Each row has a class, written as a number after it.
[-22  14  30 -17  -2  14  -6  31 -11  45 -41  14 -15  36  17  -6  40   4
   0 -58  -9 -11 -58  10  21 -11  10  23 -51  -2  -5  -7 -29  14  22 -17
   0  -3 -24] : 5
[-19 -21   1   4  15   0  -1  20  -7  12 -23  36  -1   3   4  -9  27 -36
  10  -3 -13  17 -59  28   1 -28  -8 -32 -56  -1  17 -17 -20  12  26  16
   0  43 -20] : 4
[ 18 -29  17 -38  12  -6  22  10  26  21 -29  64  57  -3 -47 -30  34 -16
 -20 -28  -5   3 -12  -2  -2 -12  33   7 -16  -4  -8 -27   0  -1  38 -20
  15   2 -36] : 9
[ -5 -35 -18  -2  -5  20  20  -8  -1 -18  36  87  22  44   4  -7 -11  17
  63  13  27 -27 -17 -15 -10  -2  32  37 -30   0  42   3 -29  14   3  -6
 -30 -40  41] : 0
[ -39   -5  -31   -5    6   18   16   28    8    4  -48  -51    5  -21
  -76   21   28  -29   11  -31    2   30  -12  -14   11  -47  -13   24
   35  -29   11   54  -11   34    3  -50   -2  -49 -107] : 7
[-26  13  29 -12   9 -25 -22 -17 -25 -27   3 -49 -23  60  65   2   6  -3
 -25 -24 -18 -29 -42   2  10  -2 -28  -4 -91   6  -7  37 -14  63   8  66
 -33  58  61] : 6
[-35  46  36 -46  29 -21  -3  23  22 -24 -13   2 -12 -15   3  13 -55 -32
  -4  45  -6   9  -3  29  -8   2 -11 -14 -17   5  -6 -24  13 -21 -23  14
 -29  12  44] : 0
[-45   6  42 -52 -12  -8  13  -1   3  22  23  15  56  36 -14   3 -48  25
   4  -1   5 -52  47  -1  25  24   9  -2 -70  -8 -33 -53 -85 -36  23  34
  11  64  23] : 7
[-10  -6  -6   3   4   9 -14  -8 -12 -23   4 -66 -44   7 -16   6  45 -22
   6  11  -4  14  27 -53  27  36  -2   6 -32 -28 -15   0  -3  22   0   2
 -14 -27 -14] : 7
[-11 -13  22 -34  25  44  12  48  58   4 -15 -27   6  24 -26 -13 -13  35
 -10   6  -4  -3 -22  25 -11 -46  -3 -15 -17 -19  41 -20 -29 -12  32 -41
  -4 -15 -69] : 3
[ -9 -26  -4 -36 -13  12  43 -23  -2  -7  12 -14  -1  -8 -24   8  -6  24
   1   6  -2  -4 -59  18 -27  32  -8 -18 -23 -42   2 -16 -14  -5  -3 -50
   0   4 -41] : 0
[-43  -1  19 -19 -10  21  26 -26  23  20  15  17 -18  10   6   2 -34  29
  16  16  25 -51  13 -18  11  33  38  24  -4  -4  12  -8 -39  36   1  -5
   2   0 -76] : 2
[-21 -18  19 -26 -14   3   7   6 -12  54 -13 -32  -9  16  44 -10 -79   2
  -2   4 -19  13  -5   6  13 -13  -9  28 -16 -41 -52 -45  11 -22  11  33
  11  57  40] : 6
[ -3 -13 -15   5  34  12  14 -19  23 -14  -2 -30  30 -26   8   8  -3 -27
  -3  28  21   4  27 -42  -2 -12 -33   5  -9 -18 -16  -5  21  25  -6  23
   4  -3  41] : 6
[ 22 -26  17 -33  18  49  10  22  27  20 -60  30  44  -2  26 -20 -21 -21
  -7 -21 -20  20 -25   8  -2 -10 -10   0 -11 -33   0 -29 -32  17   6  16
   1  32  14] : 0
[   7  -52  -39   -2  -13   76   11   14    1   25    8  -41    9   62
   -2  -31   33    0  -12  -29    1   52  -45  -15    6  -21    9    9
  -54  -13   -4  -44    0   53   31  -10   16   15 -108] : 7
[-10  13   7   1  13  11   1 -40 -21  35   5   5 -24 -18  42   3 -26   0
  -7   7  -7 -46  41  -5 -15 -15  11  -3  -4  13   0 -14  12   1   7  16
 -33  33 -19] : 4
[ -5  34  39   8  25   7  20   3 -31 -41  36 -21  -1  -7  19   8  15 -32
  -9 -13   5  -6  19 -23 -39 -25   1  13 -32  -7 -11  15 -22  42   4  42
 -25  34  23] : 9
[-13 -30 -30 -23  35  78  -2  15  58  26 -24 -22  28  10 -13  -2 -28   4
 -28 -35   8   0  -7 -36  -9  -6 -17  19 -12 -13   5  -6   7 -24 -11   4
  -8 -28 -27] : 0
[-37  12   0   7  35  -4 -19   0  23  10   5 -33  11 -15  35  17 -40   4
   5 -23  32 -37  54  28  48 -33 -56  -9  -8   2 -20 -12 -16 -65   3   7
  11  13  82] : 5
[-31   7  31  -3   0  19  14 -13 -47  24 -47  -5  11 -21  15  17  22 -36
 -19 -52 -10 -32 -23 -31  10  27 -12   3 -53 -15 -50 -20 -48  63  18 -18
  -7  14 -47] : 1
[-32 -11 -24  -1  18   7  23 -56  13  56 -20  44  32 -17  -3  11 -23 -12
  -6   2  17 -58  46 -67 -26  -2  56  34 -30  14   6 -10  50  35  14  -1
 -35  39 -33] : 4
[-21  15   1   7  26   8   1   1  18  -1  10 -47 -22  32   0  -4  -1  25
   8  17  30 -21  21  10  42  21 -38  -5 -59  14 -20  -9   1 -33 -11  -9
  11 -28  13] : 9
[ 17  -3 -10  -9  -4  58  47   4  17  13 -17 -13  12  11   7 -35  35 -24
   3 -13  19   8  35 -26 -10 -18   4   1 -41  -4   1  -3 -29 -10  65 -37
  20 -14 -41] : 6
[  5  -6  11 -16 -45 -51   4 -36 -37 -23  23 -29   0  13  37   7  -2   9
  14   3   1 -18 -13 -20  29  60 -26   9  -1 -24 -20 -23  13  51  10 -52
  -5   6 114] : 9
[ 23 -26  -2   2 -29 -39  -4 -20   3  52 -50   0 -33  27  14  47 -32  20
 -13 -28  12 -24 -29  10  48  60 -19  -8 -15  -2  23  31 -10  21 -17   6
   0   8 -39] : 0
[-36 -24   3  -1  20  17 -14  16 -45  19   0  30   3  15  -1   1 -11   3
   2 -36 -13 -17 -47  -2   3   1  -3  24 -36  18   5 -12 -32  43   5  23
 -32  15  20] : 3
[-36 -16  -8  28 -10 -16 -49  -5   2 -53   0 -19  -4  27  39  44  24 -20
  -4 -38  17 -15 -53   8  15 -58 -26   5 -57  -7  14  26 -26  18  13   4
   5  -3  44] : 0
[-15 -11  14  -2  22   1  62  39  23  20   0   3  -8 -18  19  19   7 -25
 -32 -13  22  13  -9 -30  10 -10  15 -18  28 -54 -23 -64 -10   5 -20 -34
   7 -40 -16] : 9
[-40 -25  -1  16  -6 -20  36  12 -19  -8  36  56   0  12  30  -7 -33  -4
   5 -20  26 -31  -3 -26  16  17  23  20 -18 -14 -28 -17 -11  32  20 -26
   1  -4  46] : 8
[-31 -60 -30   2   0  -2 -37  34  42  -2 -11  -7   5 -30 -11  18 -21 -29
  -8   8   6  31 -14 -35  42 -12 -36   2  29   4  22  -5   1  75  21  27
  13  -4   2] : 8
[-10 -66 -16  16   6 -25  -7  19  -8   3  13 -10 -29   6 -43 -15  22  16
   1   5   8  20 -12   6  47 -16   2   3  10 -24   6   5 -36 -49  40  14
  28 -46 -26] : 1
[-53   3  -3 -13  -5 -36 -27 -28 -18  -5  -9 -36 -51 -56   5  49 -30 -27
 -18  23  16  -7  13 -12  23  -8   3  27  37  28  -3  -4  17  21   5  18
 -10 -20  15] : 2
[-23  35  31 -26  23  -8   0 -25   2   9  15 -16 -28 -28  29  28  57 -20
 -19 -34  31 -41  -1 -22   0  -3   2  34 -24   7   2   1 -28  26  15  36
  -9  -9  -9] : 5
[ -6 -21 -29  13   1  64   8  16  27 -14   7 -18 -61  16   1  14  25  43
  -3  -2 -12  22 -76  21  -2  11  -3 -19 -30   7  13 -32  26  54 -30 -27
  -8 -24 -54] : 0
[ 21 -41 -22  25   6  -2 -32 -48  -4 -47  13  24  18 -48 -26  12  -1   0
  17  15  23  -7  20 -25  12  36  16  20  66   8  45   3   9  38   5 -26
   6 -14  53] : 2
[  9  -2  -5   0 -16  -1   5  -9   9 -15  16  -9 -13   2   3 -23  28 -14
  27 -18  -5   9 -10  38   8 -11 -29 -20   8 -12  -7  21 -12  -8  17 -24
  16  -4 -62] : 1
[  6  -1 -26   0  -6  61   1  -6  26  15 -43  15  14  72  74 -53  24 -17
  44  -8  -8   3 -42   8  -1   6 -21 -26 -75  13  11   0   9 -19  -3 -40
  -1  11  22] : 2
[-33 -12  11 -29  -4  27  -2   3  44  31  -2  56  23  20 -31  -6  28  -5
 -12 -26 -17 -37  27 -85  -3  14  48  -1 -40   5 -13 -23   8  34  31 -14
 -20   2 -45] : 2
[ -9  48   9 -17  25  33   5   8 -42   1 -14   7 -27   5  22  -2  43 -18
  -3  -5 -15   7 -20  15 -34 -35  19   2 -71  67  17 -13  15  59  28  -4
 -49  30   3] : 8
[  5 -36 -19  24  -1  20 -23  38  31 -25 -62 -19 -15  16 -15   7  36  15
 -16 -40 -23  18 -21  -9  22   8  15  -5 -24   5  34  13 -16   2  18 -25
   4  -8  51] : 3
[-30 -20   7 -34   4   4   1 -12  11  54 -14   5  -1 -31  17  35 -34 -16
   9 -24  -7 -26  -3 -34  10 -16 -19  37   8 -22 -44 -36  26  23  -5  22
 -28 -14  -1] : 1
[-15 -19  17  27  39 -62 -22 -20 -22 -48  56  28  -3 -27 -44 -30  -8 -29
 -13  -1  22  -3   6  40  -9 -10  24  21   4 -15 -18  17   3 -49  20  24
  30  31 -32] : 3
[ -9  28  29 -12   8   9  -6  -6 -25  -9  24  -8 -18  -9  -8  -5 -29 -13
  11   2  13 -21  19  22 -12  21 -26  15 -39  34 -25   9 -32 -53  17  39
   1  -8 -21] : 1
[ -3 -46 -47  27  20  71  36  25 -12   5   4 -14 -18 -11   2 -35  33 -30
 -16 -13   0  49   4 -20  -7 -33   6 -22   1 -10  -3 -24 -19  -6  30 -12
   9 -24 -40] : 6
[-32 -16 -18  25   0 -13  39   5 -23 -17  -3  -5  13  15  -7 -36  22  32
  17  23  10  -5  -3  13  25  -9   1   2 -27  -1 -14  22 -55 -23  29   1
  32  -6  35] : 1
[-28 -26  10 -16 -19 -42  11 -13  14 -32  -1  41  20  13   4 -14  12  -3
  23   3 -19 -33  20   6   9 -43  24   9 -17 -26 -27  32 -35  -7   8  34
  -2  -1   5] : 7
[ -23   16   -7   -5  -18  -17  -21  -27  -41   -4  -12  -32   -2   20
  -22   29   41  -53   -7   25   12   24   17  -20    4  -19   14   -2
  -67   40   -4    6  -21   38    9   13  -16  -11 -104] : 3
[-13 -33  -1   5   7 -22  -3 -48 -18 -10  -6 -48  -3  -9   5  33  36  -1
  -2 -28   8 -22 -14 -37  -6 -39  32  40 -32 -51  12  -4  24  45  48 -32
 -24  32  27] : 1
[ 13 -19 -14  35 -33  11  -1  -6   4  26 -60  11  23  51  25  -1  28  38
  34  -3 -40 -29 -43 -19 -26 -14   9 -16 -39 -19  35  43  -1  15 -19 -24
 -12  37  -6] : 7
[ 30 -16  -5 -43 -11  45  10  14  53   2   0 -28  22  31  30  19  -1 -41
  12 -50 -11  35  21   6  -9 -29 -39 -44 -43 -29 -12  -1 -25 -36 -13  20
  -8  25 -29] : 8
[-14 -10 -17  -6   7  82   6  17   8  42 -16 -23 -11  -5 -19 -26  39 -18
  43  -4 -15  39   7 -16  -5 -30  -7  -2 -24 -23   0 -18 -23 -30  29 -17
  14  17 -53] : 2
[ -5 -23 -24 -30 -14  -9  30  31 -37   7  25 -38 -19  33  15  -2 -12 -36
   6 -29  17  56 -87  36 -20 -52 -36  15 -13 -18   7 -11  27  -3  38 -54
 -15 -24  -8] : 3
[ 47  12   9 -16  -7 -25  21 -16 -11  -1   8  46 -35   3  50 -40 -47 -69
   4 -27  15  -5  38  17   8  84  -1 -12  28  22 -10   8  13 -45   4  -5
 -20 -20   0] : 1
[-38  30  40  12  -9  -8  -4  -9 -32 -64  17  12 -46  -4  14  13  19   0
  24 -32  -1 -49 -32  12  -2  51  25  16 -11  -2  19  26 -70  31  -5 -21
 -18 -13  19] : 1
[-47  22  15  -5  19   9 -17  21 -11  19  34 -20  38  -3 -14   4 -19 -35
 -12  32  31  -5  28 -29  -2 -72 -38  -3   0   4  -6 -27 -32  -6  42  -7
  12 -25 -53] : 6
[ -8  23  12  10  16 -27 -33 -17 -14 -36 -15  41  -7 -28  21  16  18 -81
  -2 -18 -11 -13  28 -23 -29   4  13 -15   0  38  25  68 -21   0 -32  74
 -50   8   6] : 5
[-22  21  36  -2 -24  16  12  -3 -31 -19  11 -19 -31  36  66   9   1 -59
 -29 -44   1 -22  -2 -33 -14  37   2 -27 -65 -18 -31   4 -71  -4  -4  13
 -10  -2 -40] : 6
[ -5   4  22 -26  -7  18   9   5   6  14  -2  13  21  19 -10 -17   2 -21
   9  -8 -10   8  29 -30  -6  22  31  -1 -52 -14 -18 -27  -8  -7  18  -1
 -12  37 -13] : 5
[-11 -12   1 -10 -29  10  -9  -8 -30 -23  -1  32   0  46 -15 -25 108 -48
  26 -19  -4   7 -18 -57   1   3  31   5 -50  -8   5  45 -72 -12  28 -15
   1 -73 -52] : 2
[  3 -42  -9  14  -5  49 -25 -16  -3  -3   5   3  -1   2 -31   2   0  -5
   1 -54 -13   6   6  -8 -20  -4  43  28 -33   7  11  -9   0  12  16  13
  -8  51 -48] : 9
[ 22   7  15 -30 -32  12  29  -1  -2  -6  39 -67   7  60  12  19  26  -1
  13  -5  14  42 -26   4  -8 -19 -10 -12 -49 -50   3 -27 -29   9  15 -21
  13  23 -24] : 6
[ 14 -17   3 -17  13  31 -21  40  35   6 -37 -14  38  41 -44  -9  24   3
 -12 -66 -33  22 -37  13   4 -20 -39 -40 -31   4  36  58 -30   6  21  15
  -1  51 -26] : 2
[ 10 -36 -19 -32 -28  15  26  13  19   0 -33  36  31   1 -32  38   0 -26
  37 -50   3  37 -54  33  11   8  -6 -23   2 -15  19 -16 -19  -5  -8 -63
   6  -6  -2] : 2
[-16 -13   6  22   8   1 -20  16   7  -4  17  46 -25 -13  22 -41 -44  -5
  -1 -10  -3 -18  -8   5  10  15  11  12  65 -19  23  -2   1  20  19 -27
   3  10   3] : 0
[-26  38  28  -4  41   6   4  -5 -17   7 -14 -13 -25  -4  26   2 -20  29
  10  -4  11 -48  23  37  26   0 -10  23 -11  28   4  11 -52 -16  -4  38
 -16  -2  40] : 1
[-45 -41 -29 -23   6  64  18   8  20  11  72 -20  11  21  22 -34 -24  13
  13   5 -21  13 -28 -15 -17   4 -17 -15 -15 -40 -28 -74  -1  16 -21  27
  -6  53  -6] : 7
[ 23  -2 -11  15  19  14   3 -41  23 -22  36 -19  23  11  15 -22  18  10
 -23 -11   9   2  17 -26   3  43  15   5   5 -36 -34 -29  37  -2 -30  -7
  26  22  26] : 4
[ -4  -2 -12  33 -19  16 -22 -23 -28  -4  11 -16  37  41  39 -13   9 -40
 -21 -16  -6  12  11 -46 -23 -20  14  -7 -52   1  -4   6  -2  36  23  23
   0  75 -18] : 4
[-13 -25  -7  -5   7  39  37  16   6  -6   5  58  26  -1   0 -37  -4  15
  38  26   2 -18 -31  -1 -27  38   1 -22 -27 -10  19 -22 -44 -36   1 -47
   9 -13  23] : 8
[-48 -34 -12  26  41  50   4  36   1 -15 -20  29 -13  -9  13 -39  51   6
   5 -22 -15   1 -88  11   7 -26  -5  -7   5 -12  26   9 -50  40   4  -3
  13  -9   4] : 2
[-33 -32  -7 -11   5 -34   7 -14 -10  31  10 -13 -46  -2 -33 -31  74  -8
  -6  -2 -14   7   1 -32  31  28  15   5 -52 -32 -36  23 -23 -18  28  45
  26  20 -58] : 8
[ 17 -34 -39 -18 -15  54 -35 -18  37  -5 -12 -56  19  36  -7 -50  31 -17
  19   5 -16  46   7 -33  -3 -25   0  16 -17  -5  30  20  48  53  41 -22
 -14  17 -61] : 5
[-18  17  21 -15  -3  18  41  25 -31  25 -28  28 -24 -17  14 -12   2 -31
   7  14 -19  12 -14 -11 -14  64  30 -43 -43  -8 -15 -73  -9 -21   2 -58
 -22  21  21] : 5
[ -1 -23  18 -11 -16   0  -6 -10  14 -12  38 -25  27  19  -7  16  -6   6
 -35 -37  -7  -1 -11 -35 -21 -43  11  29  -6 -30 -18   7  15  76  29  29
   4  42 -39] : 6
[ -8   2   9 -26  16  24   6   1  23   6  13  11   1  38  21 -44  22   8
  -1  -6  -4 -34 -28 -11 -21  -2   9  10 -38  -8   3 -18  15  -9  17 -23
 -13 -13 -18] : 7
